Below are the code and all the weights of a small trained network. Each question names an input and a class and asks about switching units off, where a switched-off unit gives its printed mean instead of its output.

import numpy as np


def w(rows, s, z=0):
    codes = np.array(rows[::2]) - 128.0
    scale = np.full(codes.shape[1], s)
    scale[-1] = z or s
    return codes * scale


def norm(h):
    return h / np.sqrt((h * h).mean(-1, keepdims=True) + 1e-5)


def f(y):
    return np.maximum(y, 0)


def log_softmax(a):
    a = a - a.max(-1, keepdims=True)
    return a - np.log(np.exp(a).sum(-1, keepdims=True))


def net(x, mask):
    res = np.array(x, float).reshape(1, 6) / 4 @ E
    u = 0
    for l in range(2):
        y = f(norm(res) @ A[l][:, :-1].T + A[l][:, -1])
        res = res + np.where(mask[u : u + 12], y, B[l][:, -1]) @ B[l][:, :-1]
        u += 12
    return log_softmax(norm(res)[-1] @ U[:, :-1].T + U[:, -1])


A, B = {}, {}
E = w([
[112,136,72,129,100,135,168,75,252],'x0',
[144,59,92,83,108,195,159,84,48],'x1',
[122,61,215,105,148,131,237,82,177],'x2',
[96,123,92,139,118,111,180,117,169],'x3',
[123,162,153,139,61,123,203,70,108],'x4',
[100,135,107,27,75,121,115,134,95],'x5',
],0.0032)
A[0] = w([
[85,233,87,129,78,61,68,145,165,10],'0.n1',
[151,135,16,157,136,177,79,142,126,54],'0.n2',
[101,79,151,91,190,144,105,151,253,107],'0.n3',
[80,43,99,107,197,197,114,123,218,51],'0.n4',
[196,70,170,86,113,181,193,48,123,69],'0.n5',
[120,128,130,134,113,114,121,121,129,83],'0.n6',
[157,161,243,170,180,103,46,221,73,118],'0.n7',
[143,102,67,87,60,143,199,90,188,65],'0.n8',
[107,191,75,161,104,86,106,137,144,4],'0.n9',
[151,169,129,112,74,136,74,72,165,101],'0.n10',
[141,76,148,207,153,180,148,133,55,107],'0.n11',
[117,224,51,157,131,75,54,168,124,36],'0.n12',
],0.0034,0.0033)
B[0] = w([
[153,139,61,197,124,172,114,185,189,178],'0.n1',
[56,178,164,123,82,131,129,124,133,169],'0.n2',
[196,72,118,146,191,53,212,111,91,191],'0.n3',
[215,83,76,147,165,86,131,164,97,165],'0.n4',
[65,184,110,136,54,171,28,189,109,194],'0.n5',
[138,146,134,137,130,125,116,137,110,128],'0.n6',
[34,130,249,156,137,129,164,2,109,253],'0.n7',
[98,174,197,188,190,113,76,91,81,189],'0.n8',
[130,138,97,139,99,195,86,136,143,146],'0.n9',
[136,161,97,164,174,102,134,138,143,159],'0.n10',
[182,118,86,176,168,30,121,172,169,177],'0.n11',
[100,116,101,118,50,189,133,168,142,203],'0.n12',
],0.0037,0.0033)
A[1] = w([
[62,214,98,63,67,77,157,128,217,168],'1.n1',
[176,147,140,151,157,108,79,219,34,93],'1.n2',
[114,189,79,152,72,170,72,239,191,4],'1.n3',
[129,190,115,132,55,89,165,97,77,65],'1.n4',
[123,167,124,85,142,78,171,71,245,146],'1.n5',
[52,142,232,111,97,90,214,160,198,113],'1.n6',
[88,123,158,3,89,183,108,156,24,33],'1.n7',
[98,96,115,66,110,108,119,152,39,121],'1.n8',
[104,111,233,118,64,173,238,67,185,128],'1.n9',
[139,190,142,77,158,161,73,169,63,59],'1.n10',
[78,120,132,41,105,143,91,141,48,72],'1.n11',
[99,73,137,13,109,92,140,154,47,104],'1.n12',
],0.0037,0.0026)
B[1] = w([
[116,107,147,227,215,100,94,128,55,253],'1.n1',
[105,92,185,109,143,73,157,66,161,209],'1.n2',
[78,195,42,166,82,201,75,169,163,200],'1.n3',
[148,148,136,128,159,138,202,165,116,193],'1.n4',
[162,56,143,122,151,110,145,119,50,226],'1.n5',
[88,155,180,184,163,114,15,136,50,241],'1.n6',
[137,71,134,3,43,201,95,71,181,241],'1.n7',
[152,70,148,65,98,138,137,82,206,221],'1.n8',
[80,168,195,129,134,141,54,126,54,255],'1.n9',
[104,119,157,98,96,146,176,88,112,188],'1.n10',
[136,61,168,51,63,157,133,72,178,223],'1.n11',
[177,84,95,56,74,156,122,110,248,220],'1.n12',
],0.0041,0.0028)
U = w([
[97,209,2,184,92,174,74,175,167,141],'0',
[98,139,225,188,179,94,106,109,80,184],'1',
[222,55,62,115,179,84,212,143,186,113],'2',
[142,224,105,99,101,141,226,159,98,1],'3',
[117,99,149,7,33,188,98,85,143,142],'4',
],0.0092,0.0056)

Each question gives the input, the list of numbers given to net, and the class t.
The units are the neurons (one row each of A and B). Each row of codes is followed by its name. A weight is (code - 128) times the scale printed after its matrix; where a second scale follows, it is the last column's (A, B and U).
mask holds one flag per neuron, layer by layer. A switched-off neuron (its flag False) gives its mean, the last column of its row in B, instead of its output. The means were averaged over made-up inputs and are rounded, as every weight is.
A unit's drop is (log p(t) with every unit on - log p(t) with that unit switched off) / (log p(t) with every unit on - log p(t) with every unit switched off).
The circuit of an input: a set's keep is (log p(t) with only the set's units on - log p(t) with every unit switched off) / (log p(t) with every unit on - log p(t) with every unit switched off). Starting from the 12 units with the biggest drops (on a tie, the unit counted first), units are removed one at a time, each time the one whose removal leaves the highest keep (on an exact tie, the one counted first), for as long as the keep stays at least 0.8.
circuit, biggest first: the units of the circuit, biggest drop first
most important unit: the unit with the biggest drop
k most important neurons: the k neurons with the biggest drops, biggest first
k most important neurons of layer l: the k neurons of layer l with the biggest drops, biggest first
drop when u is switched off: that unit's drop, to one decimal
input [-2,-7,-1,4,-5,8], class 0: circuit, biggest first	[1.n3, 0.n1]
input [1,1,-2,7,-5,-7], class 2: most important unit	0.n3
input [2,6,3,6,8,4], class 1: circuit, biggest first	[0.n8, 1.n9]
input [2,5,3,3,7,3], class 1: 3 most important neurons of layer 1	[1.n9, 1.n1, 1.n6]
input [0,1,-4,-1,8,0], class 3: 2 most important neurons	[0.n7, 1.n4]
input [6,7,7,5,-2,-4], class 1: circuit, biggest first	[1.n9, 0.n8]
input [-1,6,2,-2,1,-8], class 2: circuit, biggest first	[0.n11, 0.n7]
input [8,8,-2,1,2,-6], class 0: 2 most important neurons	[0.n7, 0.n5]
input [4,5,-6,1,1,1], class 0: 2 most important neurons	[0.n7, 0.n10]
input [2,2,-3,-6,6,-4], class 0: 3 most important neurons of layer 1	[1.n5, 1.n1, 1.n9]
input [3,5,-3,4,5,1], class 0: 2 most important neurons of layer 0	[0.n7, 0.n5]
input [4,3,-3,3,-4,-7], class 2: drop when 0.n5 is switched off	0.4
input [-1,8,1,-1,-8,-3], class 2: drop when 0.n11 is switched off	0.3
input [6,-5,1,2,-5,-7], class 2: drop when 0.n3 is switched off	0.2
input [0,-1,-4,-3,3,1], class 0: most important neuron	[0.n1]
